Below are the code and all the weights of a small trained network. Each question names an input and a target symbol and asks about switching units off, where a switched-off unit gives its printed mean instead of its output.

import numpy as np


def w(rows, s, z=0):
    codes = np.array(rows[::2]) - 128.0
    scale = np.full(codes.shape[1], s)
    scale[-1] = z or s
    return codes * scale


def norm(h):
    return h / np.sqrt((h * h).mean(-1, keepdims=True) + 1e-5)


def f(y):
    return np.maximum(y, 0)


def softmax(a):
    e = np.exp(a - a.max(-1, keepdims=True))
    return e / e.sum(-1, keepdims=True)


def log_softmax(a):
    a = a - a.max(-1, keepdims=True)
    return a - np.log(np.exp(a).sum(-1, keepdims=True))


def net(x, mask):
    ids = ['ΔΘΩεζηλξφ'.index(c) for c in x.split()]
    T = len(ids)
    res = E[ids] + P[:T]
    u = 0
    for l in range(2):
        q, k, v = (norm(res) @ M[l].T for M in (Q, K, V))
        z = softmax(np.where(np.tri(T) > 0, q @ k.T / 2**0.5, -1e9)) @ v
        res = res + np.where(mask[u], z, O[l][:, -1]) @ O[l][:, :-1]
        u += 1
        y = f(norm(res) @ A[l][:, :-1].T + A[l][:, -1])
        res = res + np.where(mask[u : u + 4], y, B[l][:, -1]) @ B[l][:, :-1]
        u += 4
    return log_softmax(norm(res)[-1] @ U[:, :-1].T + U[:, -1])


Q, K, V, O, A, B = {}, {}, {}, {}, {}, {}
E = w([
[114,141,202,176,141,102],'Δ',
[64,64,173,212,96,78],'Θ',
[103,133,86,82,177,94],'Ω',
[114,148,197,159,127,93],'ε',
[106,133,201,164,85,111],'ζ',
[112,28,103,66,205,22],'η',
[172,126,221,94,165,179],'λ',
[146,163,246,132,93,182],'ξ',
[121,65,93,180,189,151],'φ',
],0.013)
P = w([
[128,120,64,55,115,156],'0',
[13,185,227,118,108,194],'1',
[227,107,204,153,131,121],'2',
[47,191,200,120,164,150],'3',
[201,86,169,156,101,116],'4',
[55,171,181,117,190,161],'5',
[192,96,164,148,113,109],'6',
[56,174,168,118,200,185],'7',
[178,87,137,134,112,116],'8',
[52,178,117,115,210,216],'9',
[181,90,155,122,127,143],'10',
[52,193,120,139,244,230],'11',
[174,76,181,120,110,144],'12',
[40,194,135,113,221,205],'13',
],0.011)
Q[0] = w([
[1,128,133,150,216,163],'L0H0',
[186,105,82,175,75,85],'L0H0',
],0.0075)
K[0] = w([
[99,171,159,34,56,157],'L0H0',
[155,119,191,234,254,116],'L0H0',
],0.0054)
V[0] = w([
[173,80,57,197,142,177],'L0H0',
[64,110,239,157,248,164],'L0H0',
],0.011)
O[0] = w([
[186,118,174,170,160,141,56],'L0H0',
[170,111,119,114,4,189,254],'L0H0',
],0.014,0.011)
A[0] = w([
[132,169,95,72,136,183,52],'L0N0',
[191,147,184,212,148,118,150],'L0N1',
[121,92,78,16,160,146,53],'L0N2',
[2,140,109,65,112,78,3],'L0N3',
],0.0092,0.0029)
B[0] = w([
[192,132,168,142,135,23,187],'L0N0',
[139,182,101,220,11,70,150],'L0N1',
[90,111,175,134,114,142,242],'L0N2',
[169,251,111,125,105,174,254],'L0N3',
],0.011,0.0049)
Q[1] = w([
[98,147,169,41,98,192],'L1H0',
[9,193,100,114,175,207],'L1H0',
],0.014)
K[1] = w([
[120,153,101,153,173,114],'L1H0',
[65,147,131,130,138,7],'L1H0',
],0.017)
V[1] = w([
[71,231,66,245,58,125],'L1H0',
[159,173,241,152,167,85],'L1H0',
],0.011)
O[1] = w([
[78,58,84,204,152,152,241],'L1H0',
[115,139,242,4,223,229,3],'L1H0',
],0.014,0.0038)
A[1] = w([
[123,73,79,156,44,129,255],'L1N0',
[73,158,146,85,179,170,90],'L1N1',
[208,125,114,92,192,46,139],'L1N2',
[251,97,133,159,180,128,254],'L1N3',
],0.014,0.0028)
B[1] = w([
[120,137,201,98,155,90,252],'L1N0',
[216,114,147,214,205,123,145],'L1N1',
[75,87,148,193,76,77,133],'L1N2',
[201,201,11,136,93,136,143],'L1N3',
],0.012,0.019)
U = w([
[192,117,9,185,67,110,249],'Δ',
[103,66,65,163,113,171,27],'Θ',
[163,144,154,156,180,131,133],'Ω',
[69,173,64,148,124,110,16],'ε',
[127,152,118,160,195,101,250],'ζ',
[178,177,139,43,95,146,142],'η',
[86,110,208,141,136,19,31],'λ',
[86,156,137,189,139,128,53],'ξ',
[135,66,181,110,131,199,150],'φ',
],0.011,0.0023)

Each question gives the input, a string of symbols that net reads in full, and the target symbol t.
The units are the heads (2 rows each of Q, K, V and O) and the neurons (one row each of A and B). Each row of codes is followed by its name. A weight is (code - 128) times the scale printed after its matrix; where a second scale follows, it is the last column's (O, A, B and U).
mask holds one flag per unit, layer by layer, with each layer's heads first. A switched-off unit (its flag False) gives its mean, the last column of its rows in O or B, instead of its output. The means were averaged over made-up inputs and are rounded, as every weight is.
A unit's drop is (log p(t) with every unit on - log p(t) with that unit switched off) / (log p(t) with every unit on - log p(t) with every unit switched off).
The circuit of an input: a set's keep is (log p(t) with only the set's units on - log p(t) with every unit switched off) / (log p(t) with every unit on - log p(t) with every unit switched off). Starting from all 10 units, units are removed one at a time, each time the one whose removal leaves the highest keep (on an exact tie, the one counted first), for as long as the keep stays at least 0.8.
circuit, biggest first: the units of the circuit, biggest drop first
most important unit: the unit with the biggest drop
k most important neurons: the k neurons with the biggest drops, biggest first
k most important neurons of layer l: the k neurons of layer l with the biggest drops, biggest first
input λ η η η φ Δ η ζ ζ ζ, target λ: 4 most important neurons => (L1N0; L0N3; L1N3; L0N0)
input Θ ξ η η η λ Δ η η φ Ω Θ, target Θ: circuit, biggest first => (L0H0; L1H0; L0N0)
input Ω η λ η ζ ξ ζ Ω, target Ω: circuit, biggest first => (L0H0; L1H0; L1N1)
input φ Δ η η η Ω η ξ Ω Ω ε Θ φ Ω, target φ: most important unit => L0H0
input ζ ε Δ Ω, target ζ: circuit, biggest first => (L0H0; L1N1)
input λ Ω Θ φ η η Δ λ λ η ζ ξ, target λ: 3 most important neurons => (L1N0; L0N3; L0N0)
input λ η η η λ η λ ξ, target λ: circuit, biggest first => (L0N3; L1N0; L1H0)
input Θ Δ φ η φ η η φ ε ξ η η φ Δ, target Θ: circuit, biggest first => (L0H0; L1H0; L0N0)
input φ φ λ ε Θ Ω ξ η Δ η, target φ: circuit, biggest first => (L0H0; L1H0; L0N1)
input Δ λ Θ λ Δ η ε ξ, target Δ: circuit, biggest first => (L0H0; L1H0)
input φ Ω Δ η ζ η ζ Θ, target φ: circuit, biggest first => (L0H0; L1H0; L0N1)
input Ω λ ξ λ φ ζ η ξ η η ε φ φ λ, target Ω: 4 most important neurons => (L1N1; L1N0; L0N3; L0N0)
input φ η η η Δ η Δ ζ ζ φ φ Ω η ξ, target φ: circuit, biggest first => (L0H0; L0N1; L1H0)
input η η η φ η φ φ Δ, target η: most important unit => L0H0
input Θ ζ η η η φ, target Θ: circuit, biggest first => (L1H0; L0H0; L0N0)
input ε η η ξ, target ε: circuit, biggest first => (L0H0; L1H0)
input Θ Δ φ ζ φ η, target Θ: 2 most important neurons => (L0N3; L0N0)
input Ω η λ ξ, target Ω: 2 most important neurons => (L1N1; L0N3)
input η ξ η, target φ: 3 most important neurons of layer 0 => (L0N0; L0N2; L0N1)
input η ξ η ζ ε Θ Ω Ω ζ ζ ε η Ω, target λ: most important unit => L1N0
input ε Ω ζ φ η φ Θ Ω Ω λ φ φ ξ, target Δ: 2 most important neurons of layer 0 => (L0N2; L0N1)
